Below is a small trained network, with its code and all its weights. Each question gives an input and a target symbol and asks what happens when units are switched off, that is, made to give their printed mean instead of their output.

import numpy as np


def w(rows, s, z=0):
    codes = np.array(rows[::2]) - 128.0
    scale = np.full(codes.shape[1], s)
    scale[-1] = z or s
    return codes * scale


def norm(h):
    return h / np.sqrt((h * h).mean(-1, keepdims=True) + 1e-5)


def f(y):
    return np.maximum(y, 0)


def softmax(a):
    e = np.exp(a - a.max(-1, keepdims=True))
    return e / e.sum(-1, keepdims=True)


def log_softmax(a):
    a = a - a.max(-1, keepdims=True)
    return a - np.log(np.exp(a).sum(-1, keepdims=True))


def net(x, mask):
    ids = ['Γβεζηλξπσφω'.index(c) for c in x.split()]
    T = len(ids)
    res = E[ids] + P[:T]
    u = 0
    for l in range(2):
        q, k, v = (norm(res) @ M[l].T for M in (Q, K, V))
        z = softmax(np.where(np.tri(T) > 0, q @ k.T / 3**0.5, -1e9)) @ v
        res = res + np.where(mask[u], z, O[l][:, -1]) @ O[l][:, :-1]
        u += 1
        y = f(norm(res) @ A[l][:, :-1].T + A[l][:, -1])
        res = res + np.where(mask[u : u + 16], y, B[l][:, -1]) @ B[l][:, :-1]
        u += 16
    return log_softmax(norm(res)[-1] @ U[:, :-1].T + U[:, -1])


Q, K, V, O, A, B = {}, {}, {}, {}, {}, {}
E = w([
[152,148,152,115,122,83,136,113,142],'Γ',
[97,98,128,202,139,133,222,176,151],'β',
[107,143,105,124,105,220,28,137,216],'ε',
[4,86,97,161,55,149,190,129,43],'ζ',
[148,143,148,100,113,99,104,97,145],'η',
[16,116,123,86,83,118,162,209,144],'λ',
[145,164,134,86,128,103,113,103,138],'ξ',
[137,133,197,83,73,94,121,113,148],'π',
[182,187,198,143,164,11,3,116,63],'σ',
[144,155,193,102,87,96,119,110,148],'φ',
[153,126,173,109,90,125,83,93,155],'ω',
],0.0025)
P = w([
[255,200,129,78,47,130,112,207,27],'0',
[102,252,237,187,182,185,46,51,92],'1',
[109,216,205,207,179,147,65,51,141],'2',
[111,189,193,213,181,129,73,59,163],'3',
[115,169,184,224,176,120,82,62,183],'4',
[108,159,174,236,166,115,76,54,200],'5',
[115,146,173,229,171,113,79,54,219],'6',
],0.00088)
Q[0] = w([
[149,24,39,103,207,222,131,169,32],'L0H0',
[89,240,254,81,71,12,84,50,189],'L0H0',
[181,230,204,77,118,60,55,34,125],'L0H0',
],0.0033)
K[0] = w([
[63,124,200,216,250,94,81,4,179],'L0H0',
[199,163,41,21,7,122,106,206,102],'L0H0',
[251,179,145,52,63,79,69,136,80],'L0H0',
],0.0028)
V[0] = w([
[235,133,74,170,166,160,235,146,101],'L0H0',
[28,236,43,19,80,62,169,250,152],'L0H0',
[111,62,133,112,153,200,188,225,208],'L0H0',
],0.0012)
O[0] = w([
[121,239,1,115,45,86,191,223,192,66],'L0H0',
[180,91,169,132,149,210,251,15,237,254],'L0H0',
[57,198,212,112,180,49,87,128,195,96],'L0H0',
],0.0018,0.0006)
A[0] = w([
[164,41,174,136,165,185,132,170,109,139],'L0N0',
[119,160,136,169,172,175,169,130,181,142],'L0N1',
[182,100,166,136,121,181,145,106,159,10],'L0N2',
[77,103,118,142,194,136,156,142,44,195],'L0N3',
[173,137,112,108,129,155,74,113,139,142],'L0N4',
[176,201,209,141,126,139,92,162,78,208],'L0N5',
[71,95,167,124,104,147,161,147,112,179],'L0N6',
[86,105,160,120,103,178,147,186,77,144],'L0N7',
[178,121,127,107,130,87,175,174,157,171],'L0N8',
[78,159,98,57,105,102,111,252,70,63],'L0N9',
[113,86,145,119,96,231,94,109,131,99],'L0N10',
[121,128,141,159,138,163,133,149,166,130],'L0N11',
[96,175,73,190,134,160,118,190,191,123],'L0N12',
[65,165,179,109,148,170,129,121,168,167],'L0N13',
[106,97,174,174,86,80,92,98,167,139],'L0N14',
[85,101,194,128,50,127,144,140,119,162],'L0N15',
],0.0027,0.0011)
B[0] = w([
[131,225,124,120,113,120,86,56,60,140],'L0N0',
[122,97,149,78,97,129,88,105,83,217],'L0N1',
[136,176,116,77,155,147,177,101,94,151],'L0N2',
[134,142,105,183,86,163,120,86,179,176],'L0N3',
[107,127,169,176,144,108,185,155,119,180],'L0N4',
[117,88,74,122,143,116,126,133,195,251],'L0N5',
[167,170,91,188,146,128,112,105,104,204],'L0N6',
[155,155,161,212,122,149,98,61,103,175],'L0N7',
[58,154,112,146,153,138,130,121,120,156],'L0N8',
[153,252,193,157,154,219,118,143,36,148],'L0N9',
[104,156,114,105,128,54,170,159,140,166],'L0N10',
[119,119,137,92,126,137,103,111,81,181],'L0N11',
[131,105,138,45,112,164,74,108,115,210],'L0N12',
[157,57,98,151,113,102,182,158,128,238],'L0N13',
[115,156,92,99,160,149,143,164,114,244],'L0N14',
[135,139,90,166,191,138,91,92,105,214],'L0N15',
],0.0027,0.0025)
Q[1] = w([
[10,35,169,173,21,189,42,237,12],'L1H0',
[174,254,50,83,162,98,209,44,203],'L1H0',
[200,240,135,59,205,72,217,5,219],'L1H0',
],0.0029)
K[1] = w([
[30,40,69,194,226,172,95,43,148],'L1H0',
[253,194,160,13,32,111,157,169,119],'L1H0',
[226,227,122,52,27,95,176,227,111],'L1H0',
],0.003)
V[1] = w([
[212,190,160,111,82,200,28,29,203],'L1H0',
[8,202,130,136,137,116,95,48,83],'L1H0',
[129,219,115,123,151,167,125,206,239],'L1H0',
],0.0016)
O[1] = w([
[98,4,227,29,97,208,194,171,36,246],'L1H0',
[70,115,147,79,68,23,162,117,185,243],'L1H0',
[15,118,47,152,81,231,142,178,162,127],'L1H0',
],0.0019,0.0013)
A[1] = w([
[135,168,134,158,49,150,116,145,25,158],'L1N0',
[246,214,140,166,234,12,3,127,115,67],'L1N1',
[196,116,180,57,165,88,101,136,130,91],'L1N2',
[57,108,147,106,90,93,146,149,195,180],'L1N3',
[71,92,84,94,104,175,182,122,132,143],'L1N4',
[100,68,140,97,144,130,74,218,147,88],'L1N5',
[89,70,92,182,162,29,68,155,151,73],'L1N6',
[168,154,185,93,152,168,103,111,91,149],'L1N7',
[196,174,157,147,172,85,143,121,73,143],'L1N8',
[67,170,72,174,91,81,197,132,199,62],'L1N9',
[68,94,77,162,91,74,130,123,197,16],'L1N10',
[114,251,56,184,119,136,119,148,182,254],'L1N11',
[216,168,172,97,100,99,112,103,113,169],'L1N12',
[42,117,72,147,85,77,142,129,169,59],'L1N13',
[129,76,168,124,137,103,170,73,180,137],'L1N14',
[116,126,112,153,134,160,107,80,74,136],'L1N15',
],0.0028,0.00099)
B[1] = w([
[71,191,135,185,188,209,116,83,130,213],'L1N0',
[194,170,228,159,20,122,93,154,194,252],'L1N1',
[79,150,152,193,151,97,101,158,85,210],'L1N2',
[144,68,6,95,105,107,117,99,163,218],'L1N3',
[166,158,184,109,46,86,77,98,165,194],'L1N4',
[69,63,82,114,126,160,11,48,99,163],'L1N5',
[173,67,88,110,17,35,209,76,189,221],'L1N6',
[158,74,60,161,100,82,166,157,158,202],'L1N7',
[119,80,130,114,93,157,58,150,196,196],'L1N8',
[133,52,88,193,107,71,158,120,70,227],'L1N9',
[137,55,124,163,78,39,189,134,61,201],'L1N10',
[75,195,212,190,183,220,96,71,34,237],'L1N11',
[92,145,106,104,190,67,143,139,179,192],'L1N12',
[227,63,107,137,75,59,213,112,154,213],'L1N13',
[102,209,86,130,122,158,86,181,80,250],'L1N14',
[157,177,146,125,151,174,142,152,113,213],'L1N15',
],0.0025,0.0021)
U = w([
[15,228,176,252,203,233,142,18,31,252],'Γ',
[162,11,17,250,16,27,241,25,101,207],'β',
[34,19,45,20,34,241,23,24,206,67],'ε',
[44,204,72,95,201,43,113,136,169,48],'ζ',
[237,77,28,185,228,204,168,221,211,115],'η',
[44,212,162,23,233,31,205,30,222,143],'λ',
[244,229,57,40,72,237,233,66,224,100],'ξ',
[55,47,245,32,227,49,178,227,40,141],'π',
[192,207,221,235,59,50,30,229,242,79],'σ',
[182,32,232,39,80,229,220,201,48,65],'φ',
[70,20,113,173,218,115,51,206,36,9],'ω',
],0.0035,0.0024)

Each question gives the input, a string of symbols that net reads in full, and the target symbol t.
The units are the heads (3 rows each of Q, K, V and O) and the neurons (one row each of A and B). Each row of codes is followed by its name. A weight is (code - 128) times the scale printed after its matrix; where a second scale follows, it is the last column's (O, A, B and U).
mask holds one flag per unit, layer by layer, with each layer's heads first. A switched-off unit (its flag False) gives its mean, the last column of its rows in O or B, instead of its output. The means were averaged over made-up inputs and are rounded, as every weight is.
A unit's drop is (log p(t) with every unit on - log p(t) with that unit switched off) / (log p(t) with every unit on - log p(t) with every unit switched off).
unit that matters most: the unit with the biggest drop
k most important neurons: the k neurons with the biggest drops, biggest first
k most important neurons of layer l: the k neurons of layer l with the biggest drops, biggest first
drop of u: that unit's drop, to one decimal
input φ π φ λ ω, target φ: unit that matters most	L1H0
input Γ λ π, target Γ: 2 most important neurons of layer 0	[L0N12; L0N1]
input φ ξ σ β π, target φ: 3 most important neurons of layer 0	[L0N13; L0N5; L0N1]
input ζ β σ σ ξ ξ, target ζ: 2 most important neurons	[L0N15; L0N6]
input η β π ε ξ Γ, target η: 2 most important neurons	[L0N13; L1N7]
input ξ π β Γ ε η, target ξ: 2 most important neurons of layer 0	[L0N13; L0N1]
input ω ω π β ξ π, target ω: 2 most important neurons	[L0N13; L0N5]
input ω π π β β ζ, target Γ: 2 most important neurons	[L0N5; L0N7]
input σ ξ π φ β β ξ, target σ: 2 most important neurons	[L1N1; L0N12]
input φ φ β φ, target φ: 2 most important neurons	[L0N13; L0N5]
input π β π, target π: 2 most important neurons	[L0N13; L1N1]
input σ β λ ξ β β π, target σ: 3 most important neurons of layer 0	[L0N15; L0N12; L0N1]
input Γ λ σ η ξ Γ, target Γ: 2 most important neurons of layer 0	[L0N12; L0N8]
input ζ β λ ξ σ ξ, target ζ: 2 most important neurons	[L0N15; L1N14]
input Γ Γ β β ξ, target Γ: 2 most important neurons of layer 0	[L0N12; L0N8]
input ω η σ β ζ ξ, target ω: 2 most important neurons of layer 0	[L0N13; L0N5]
input σ β ξ β π, target σ: unit that matters most	L0N15
input ξ η π Γ λ β, target Γ: 2 most important neurons	[L0N5; L0N0]
input σ β ξ Γ ω, target σ: 2 most important neurons	[L1N1; L0N12]
input η φ β ξ, target η: 2 most important neurons of layer 0	[L0N13; L0N1]
input φ σ σ σ η, target φ: 4 most important neurons of layer 0	[L0N13; L0N5; L0N1; L0N15]
input β σ π, target β: most important neuron of layer 0	[L0N13]
input π ε β β ζ β ξ, target π: 2 most important neurons of layer 0	[L0N13; L0N15]
input π η η, target π: 2 most important neurons of layer 0	[L0N13; L0N15]
input ξ Γ β Γ φ Γ π, target ξ: 2 most important neurons of layer 1	[L1N11; L1N1]
input β π β φ, target β: drop of L1H0	0.1
input ε ξ λ η, target ε: drop of L1H0	1.2
